Each row was made from one small tree. The marks that hang from a mark follow it in brackets, in alphabetical order. Every link used is in the known rows. Write each row's tree.
Each row is shifted at random along 4 fixed directions that mean nothing.
Known rows
G(J(L(Q(A))) T(V(Z))): -16, -11, -259, 30, -89, 308, 33, 66, 80, -19, -205, -188, -65, -193, 35, -8, -51, -155, -111, -317, 131, -222, 217, 11, -98, -41, -84, -212, 402, -13, -418, 58, 36, -149, 87, -79, 46, 137, 152, 107, -181, -55, 274
J(G L(A Q V(Z(E(T))))): -248, -97, 48, -32, -52, -141, 71, 148, 100, 34, -169, 52, -118, -121, -127, -252, -47, 263, -212, -194, -14, -125, 48, -53, -46, -179, 86, -118, 203, -21, -258, 247, -165, -206, -3, -63, 66, 8, 51, -220, -233, -161, 148
V(D Z(E(J) Q(A))): 122, 131, 54, 11, -189, -81, -48, -209, 80, 122, -356, -358, 42, -444, -73, -31, -74, -20, -195, -115, -27, -96, -38, -73, -41, 100, 77, -49, 77, 85, -281, -15, -80, -241, 94, 22, 61, -61, -104, -247, -162, -31, -52
J(L(A Q T)): 115, -77, 49, 57, -91, -170, -135, -119, -41, 64, -116, -117, 50, -25, -51, -92, -83, 278, -120, -200, 8, -251, 91, -76, 12, -14, 104, 18, 168, -30, -206, 326, 18, -176, 78, 53, 117, 117, -48, 77, -228, 14, 56
A(D T(V)): 121, 6, 65, 40, -168, -133, 45, -149, 80, 61, -213, 59, 155, -160, -35, 54, -108, 173, -140, -31, -113, -141, 24, 29, 246, 113, 99, -159, 172, -18, -327, -242, 29, -199, -75, -94, 80, -77, -174, -9, 13, 73, -112
L(G(A(D) T) J Q V(Z)): 147, 98, 335, 37, -208, -412, 38, -284, 374, 94, -174, -147, 141, -297, -137, -286, -59, 402, -306, -220, -186, -271, 131, -115, 265, 3, 270, -46, 256, 64, -337, 43, -195, -252, 58, 70, 233, -112, -305, -159, -275, 140, 27
A(D T(V(Z(E L(G J))))): -613, -294, -110, 83, -78, 103, 216, 262, 120, 41, -111, 354, -242, -191, -93, -218, -118, -17, 31, -24, -83, 6, -141, 72, 56, -57, -167, -459, 308, -306, 33, -15, 17, -151, -184, -429, 37, -156, 271, -106, -124, -380, -103
A(D T(V(Z))): 5, -104, -142, 132, -9, 5, 25, -45, 32, 81, -205, 316, 64, -54, -40, -99, -39, -15, -63, -26, -3, -129, -55, 137, 147, 72, -62, -411, 338, -166, -216, -104, 178, -115, -228, -142, 118, -41, -8, -13, 144, -31, -41
V(D Z(E(J(G) T) Q(A))): -160, -132, -175, 111, -345, 290, -223, -74, -154, 155, -158, -686, -144, -713, -1, 45, -250, -135, 49, -73, -98, -92, -131, -242, -156, 331, -185, 77, 118, -276, -31, 248, 28, -290, 201, -111, 176, -94, 225, -22, -563, -299, -3
G(A(D) J T(V(Z(E)))): -159, -124, -159, 131, -375, 470, -7, -23, 1, 52, -58, -539, -40, -554, 59, 131, -419, -166, 171, -124, -134, -136, 80, -216, 66, 377, -226, -20, 383, -379, -143, -146, 70, -258, 237, -236, 233, -53, 174, 95, -524, -42, 100
L(G(J) Q(A Z) V(D)): -253, -158, 194, -3, 95, -85, 50, 3, 330, 85, -42, 325, -53, -188, -172, -457, 13, -43, 17, 35, 18, -235, -132, 78, 176, -87, -76, -425, 438, -172, -50, 260, 12, -91, -166, -204, 226, -138, -33, 1, -68, -139, -75
Q(A(D T) V(Z(L))): 194, 0, 2, 37, -129, 41, -82, -170, -42, 171, -215, -221, 75, -438, 92, 32, -176, 103, 2, -21, -18, -151, -24, -81, 94, 238, -78, -204, 392, -84, -263, 41, 41, -178, 63, -39, 196, -43, -66, 144, -179, -124, -82
V(D Z(E(T))): -44, 1, -18, 80, -45, -61, -80, -51, 6, 98, -259, 7, 8, -210, -148, -106, -59, -133, -94, -8, -82, -50, -60, 41, 30, 56, 24, -146, 59, -68, -195, -30, -1, -197, -29, -77, 74, -65, -12, -322, -15, -43, -119
T(A V(D Z(E L(J) Q))): -94, 94, 103, 1, -53, -223, 127, -58, 250, 60, -389, 43, 15, -192, -233, -86, 35, 116, -377, -83, 31, -47, 20, 54, -59, -131, 79, -362, 50, 172, -388, -115, -78, -165, -139, -176, -78, -25, -81, -360, 99, 99, -24
E(V(Z(L))): -5, 68, 6, -16, 53, -123, 66, -22, 61, -4, -279, 286, 43, 98, -148, -90, 128, 12, -154, -77, 56, -25, -92, 228, 9, -159, 131, -253, 1, 123, -213, 62, -6, -116, -170, -125, -46, -85, -45, -143, 173, 6, -34
T(V(D Z(Q))): 10, 106, 53, 25, -245, 50, -66, -53, 93, 49, -213, -426, 34, -402, -68, 56, -164, -124, -230, -36, -131, -42, 73, -131, -54, 133, 136, -33, 16, 108, -284, -192, -111, -300, 177, -73, -40, -62, -28, -197, -199, -67, 5
G(A(D) J(L(Q(Z) T V))): -67, -28, 7, -22, 1, -30, 151, 6, 273, -13, -260, 236, 61, -61, -63, -174, -26, 36, -139, -303, 137, -240, 114, 142, 78, -183, 6, -313, 494, 27, -383, 40, -24, -103, -128, -84, 100, 46, -20, 12, -5, 51, 169
J(G L(A(T(V(D))) Q)): -339, -123, 214, -49, 24, -203, 160, 99, 173, 95, -27, 323, 6, 45, -194, -274, -106, 234, -123, 44, -65, -87, -56, -12, 182, -60, 34, -254, 179, -156, -184, -16, -89, -176, -153, -87, 116, -39, -55, -205, -82, -129, 6
E(A(D) J(G) V): -220, -18, -146, -71, -218, 42, 24, 72, 96, -130, -312, 3, -8, -279, -118, 16, 143, -28, -162, -327, 39, -61, -182, 197, -43, -163, 109, -138, 29, 108, -399, 125, -59, -200, -216, -190, 20, -248, 109, 188, -56, -148, 124
Q(A(D) V(Z(E(T)))): 137, -154, -232, 141, 102, 144, -140, -85, -133, 145, -305, 136, -36, -214, 20, -126, -14, -14, 158, -37, 109, -199, -162, 96, 1, 129, -272, -437, 458, -243, -84, 367, 259, -43, -125, -145, 231, -27, 82, 218, 29, -96, -27
Q(V(D) Z(E(J T))): -87, -202, -4, 4, 160, 30, -55, -94, -42, 174, -162, 379, -6, -145, -170, -187, 53, 94, 177, 185, 48, -118, -263, 164, 240, 111, -255, -332, 335, -307, -52, 232, 168, -40, -152, -249, 246, -195, -27, 63, 45, -175, -292
Z(E(D T(A) V) L(J) Q): -427, -39, 119, -166, -321, -118, 224, 63, 115, -70, -363, -216, -205, -377, -203, 68, 69, 438, -226, -239, -31, 30, -91, 38, -100, -248, 144, 96, -262, 163, -122, 216, -279, -247, -26, -412, -122, -258, 97, -54, -332, -146, -208
E(J T(A) V): -239, -194, 152, -50, -32, -201, -33, -278, -52, 90, 40, 364, 51, 12, -317, -145, 69, 226, 112, 202, -95, -44, -364, 158, 348, 177, -66, -15, -159, -302, -67, 215, 157, -137, -317, -308, 236, -373, -119, 155, 26, 21, -263
J(G L(Q(A(T) Z) V(D))): 78, 47, 143, -69, -199, -96, -70, -73, 145, 142, -149, -364, 111, -446, -12, -26, -168, 228, -252, -124, -45, -216, 145, -209, 56, 87, 87, -10, 314, 59, -471, 38, -193, -262, 175, 132, 145, 31, -101, -54, -343, -141, 116
E(A V(D)): -188, -120, -32, 45, -90, 63, -115, -9, -8, -1, -136, 51, 37, -159, -183, -75, -31, -67, 88, 12, -9, -57, -262, 122, 24, 91, 7, -104, -15, -184, -42, 143, 88, -168, -148, -224, 164, -230, 51, 138, -34, -90, -103
Q(V Z(E)): -349, -32, 285, -178, 7, 14, 251, 158, 154, 50, -91, 189, -153, -231, -95, -159, -98, -38, 84, 194, -137, 79, -61, -7, 200, -31, 0, -188, 163, -11, -29, -113, -236, -200, 123, -339, -44, -244, 4, -126, -125, -299, -261
V(Z(E Q)): 17, -130, -343, 207, -155, 362, -141, 25, -221, 76, -230, -396, -180, -309, 86, 57, -135, -188, 92, -168, 50, -141, -41, -99, -264, 151, -178, -128, 189, -213, 146, 344, 172, -168, 160, -125, 42, 80, 282, 38, -332, -173, 78
Z(L(G J V) Q): -185, -155, 180, 24, 1, -194, 147, -73, 107, 79, -153, 152, -85, 18, -173, -141, 27, 437, -35, -75, 9, -173, -198, 36, 62, -116, -7, -198, -3, -131, 209, 395, 4, -98, -83, -225, 62, -64, -20, -46, -216, -91, -159
Q(A(T(V(D))) Z(L)): 122, 48, 355, -100, 7, -306, 76, -323, 121, 232, -117, 197, 193, -176, -116, -92, -63, 281, -76, 235, -32, -95, -75, 17, 366, 172, -14, -206, 245, -15, -272, -117, -20, -119, -93, -78, 162, -113, -324, -32, 58, 28, -279
E(J(L) T(A(D)) V(Z)): -92, 0, 126, -131, -192, -300, -50, -291, 29, 95, -137, 82, 130, -218, -244, -35, 53, 226, -202, -48, -92, -31, -147, 79, 242, 109, 75, 34, -39, 7, -549, -28, -44, -237, -210, -80, 159, -280, -185, -65, -10, -14, -76
V(Z(L(A(D) T))): -191, -49, -84, 69, -16, -16, 39, 137, 59, -20, -234, 160, -94, -72, -58, -161, 1, -101, -152, -215, 26, -46, 2, 121, -124, -216, 76, -307, 193, 51, -145, 149, -28, -153, -117, -162, -51, 33, 170, -159, -18, -151, 28
E(A D J(L) T): -238, -164, -16, -122, -131, -103, -101, -199, -164, 39, -61, 57, 48, -183, -237, -6, 119, 217, -3, -132, -7, -74, -278, 103, 198, 71, -43, 145, -115, -146, -266, 288, 40, -176, -203, -165, 249, -300, -22, 322, -134, -156, -188
J(G(T(A)) L): -164, -93, -41, 25, 153, 21, 132, 69, -1, 77, -103, 372, 62, 208, -154, -87, -5, 48, -13, -37, 32, -127, -62, 81, 123, -37, -144, -365, 146, -203, -153, 95, 95, -77, -223, -56, 93, 91, 81, -64, 54, 14, 116
E(T(V(Z))): -200, -125, -288, 88, 181, 106, 37, 156, -29, -54, -266, 496, -131, 159, -131, -190, 196, -206, -71, -103, 106, -67, -57, 315, -69, -216, -54, -415, 135, -13, -103, 218, 156, -50, -301, -289, -83, -42, 201, 43, 258, -78, 75
T(A(D) V): -34, -7, -112, 77, -214, 110, -61, 23, 87, -37, -228, -210, 32, -317, -41, 133, -99, -113, -176, -155, -58, -118, 85, -34, -77, 29, 23, -255, 132, 71, -346, -69, 46, -215, -37, -211, -47, -33, 98, 91, -54, 42, 107
T(A(D) V(Z(L(Q)))): 37, 63, 97, 19, -142, -194, 9, -127, 156, 70, -202, -14, 99, -191, -143, -54, -33, 80, -300, -47, -39, -79, 44, -18, 47, 21, 68, -316, 161, 94, -424, -119, 10, -196, -131, -129, 31, -21, -117, -146, 51, 106, -11

Which tree is each row?
-141, -56, -61, -2, -80, -6, 58, -64, -5, 33, -248, 30, -65, -175, -162, -110, 63, 67, -119, -67, 26, -38, -148, 62, 10, 6, -30, -178, 56, -44, -169, 108, 37, -156, -90, -233, 58, -159, 11, 8, -32, -75, -74
T(V(Z(E(A D J) Q)))
-250, -31, -140, -40, -94, 332, 170, 194, 86, -86, -132, -75, -94, -102, 3, 90, -111, -223, 17, -275, 18, -121, 145, 44, -16, -104, -26, -97, 167, -42, -234, -80, -75, -185, 99, -164, -44, 57, 208, 1, -220, -126, 138
G(J(L) T)
-240, -87, -181, 162, -20, 232, -41, 150, 189, -25, -221, -35, -53, -314, -74, -184, -99, -350, -57, -242, 5, -198, -4, 65, -108, -73, -53, -360, 360, -101, -141, 125, 31, -146, -60, -146, 96, -41, 212, -90, -149, -87, 224
L(G(A J) V(D Z))
-168, -106, -102, 79, 131, 134, 132, 134, 24, 3, -135, 362, -12, 171, -128, -121, 27, -42, 18, 1, -6, -107, -82, 137, 107, -63, -96, -384, 128, -193, -33, 97, 116, -78, -185, -193, 41, 12, 125, 7, 59, -8, 63
J(G(T(V)))
-39, -146, 89, -77, 25, 29, 19, -191, -31, 203, -117, 137, -2, -391, -38, -135, -33, 203, 175, 159, 18, -125, -201, 17, 305, 209, -232, -223, 412, -241, -129, 204, 63, -89, -34, -218, 290, -261, -78, 307, -117, -222, -293
Q(A(T) V Z(E(D J)))
395, 21, 36, 9, 246, -34, -94, -254, -9, 171, -249, 272, 143, -55, 5, -98, 110, 35, 81, 68, 158, -247, -83, 154, 177, 74, -146, -433, 444, 2, -186, 291, 191, 11, -108, -11, 171, -15, -166, 288, 200, 47, -65
Q(A V Z)
250, 8, 2, 72, -38, -233, -5, -166, -115, 62, -388, -12, 70, 42, -87, 69, 25, 393, -152, -170, 57, -193, 5, 54, 27, -87, 59, -69, 20, 45, -188, 263, 53, -91, 29, -58, 15, 142, -101, -79, -71, 179, -138
Z(E L(T))
-18, 6, 99, 69, -280, 43, -184, -133, 53, 77, -63, -467, 115, -449, -120, 153, -264, -68, -119, 72, -194, -96, 36, -214, 44, 292, 29, -23, -22, -62, -301, -156, 7, -290, 132, -141, 76, -94, -32, -15, -232, 59, -41
T(A V(D))
347, 33, -177, 183, -37, -50, -203, -241, 1, 93, -301, -8, 194, -143, -68, 53, 21, -53, -223, -130, 57, -227, 33, 59, 2, 116, -58, -427, 281, 17, -460, 26, 264, -107, -191, -2, 112, 74, -83, 28, 192, 248, 128
T(A(D) V(Z))
-348, -120, 50, -60, 59, -65, 312, 16, 80, 23, -245, 416, -75, 55, -262, -217, 147, 238, -22, -26, 38, -41, -284, 171, 154, -155, -94, -297, -28, -182, 50, 190, 29, -84, -317, -310, 85, -177, 35, -68, 30, -23, -191
Z(E(D J(G(T(A)))) Q)
111, -147, -13, 168, 67, -168, -71, -213, -17, 169, -110, 305, 62, 54, -86, -238, 20, 135, -1, -76, 78, -260, -152, 112, 158, 42, -126, -413, 381, -260, -58, 291, 266, -38, -262, -15, 281, 67, -99, -64, 3, 65, -68
V(Z(L(A(D T) G(J) Q)))
-158, 8, -18, -26, 48, 31, 196, 80, 206, -74, -268, 190, 17, 27, -87, -84, -48, -54, -123, -297, 103, -178, 122, 146, 15, -215, 57, -203, 245, 79, -327, 9, -73, -116, -56, -116, -22, 45, 47, -25, -8, 77, 213
G(A J(L(T V)))
-190, -143, -153, 116, -63, 187, 10, 64, -47, 58, -61, 61, -85, -151, -15, -67, -135, -149, 23, 37, -60, -63, -16, 9, 46, 136, -75, -215, 201, -208, -53, -26, 99, -174, -21, -221, 46, -70, 146, 48, -93, -174, -13
A(T(V(Z)))
24, -56, 72, 20, -55, -232, -74, -213, -15, 57, -163, 133, 59, -26, -195, -205, 107, 154, -83, -85, 58, -155, -205, 136, 126, 15, 38, -127, 93, -75, -221, 302, 94, -114, -193, -84, 218, -111, -128, 80, -38, 73, -64
E(A V(Z(L(G(J) Q T))))
-44, -67, 47, 103, 21, -200, 12, -43, 236, 52, -200, 177, -25, -156, -90, -217, 1, 213, -229, -243, -4, -235, 36, 68, 53, -160, 143, -267, 262, -12, -291, 192, -55, -150, -98, -10, 122, -55, -41, -158, -72, -34, 119
L(A(T) J(G) V(Z))
-3, -34, 0, 60, -56, 64, -19, -111, -19, 102, -127, -91, -32, -161, -56, -72, -92, -56, -23, 59, -29, -80, -65, -53, 9, 162, -61, -192, 117, -90, -47, 87, 85, -170, 28, -150, 48, -53, 6, 29, -90, -59, -1
T(V(Z(Q(A))))
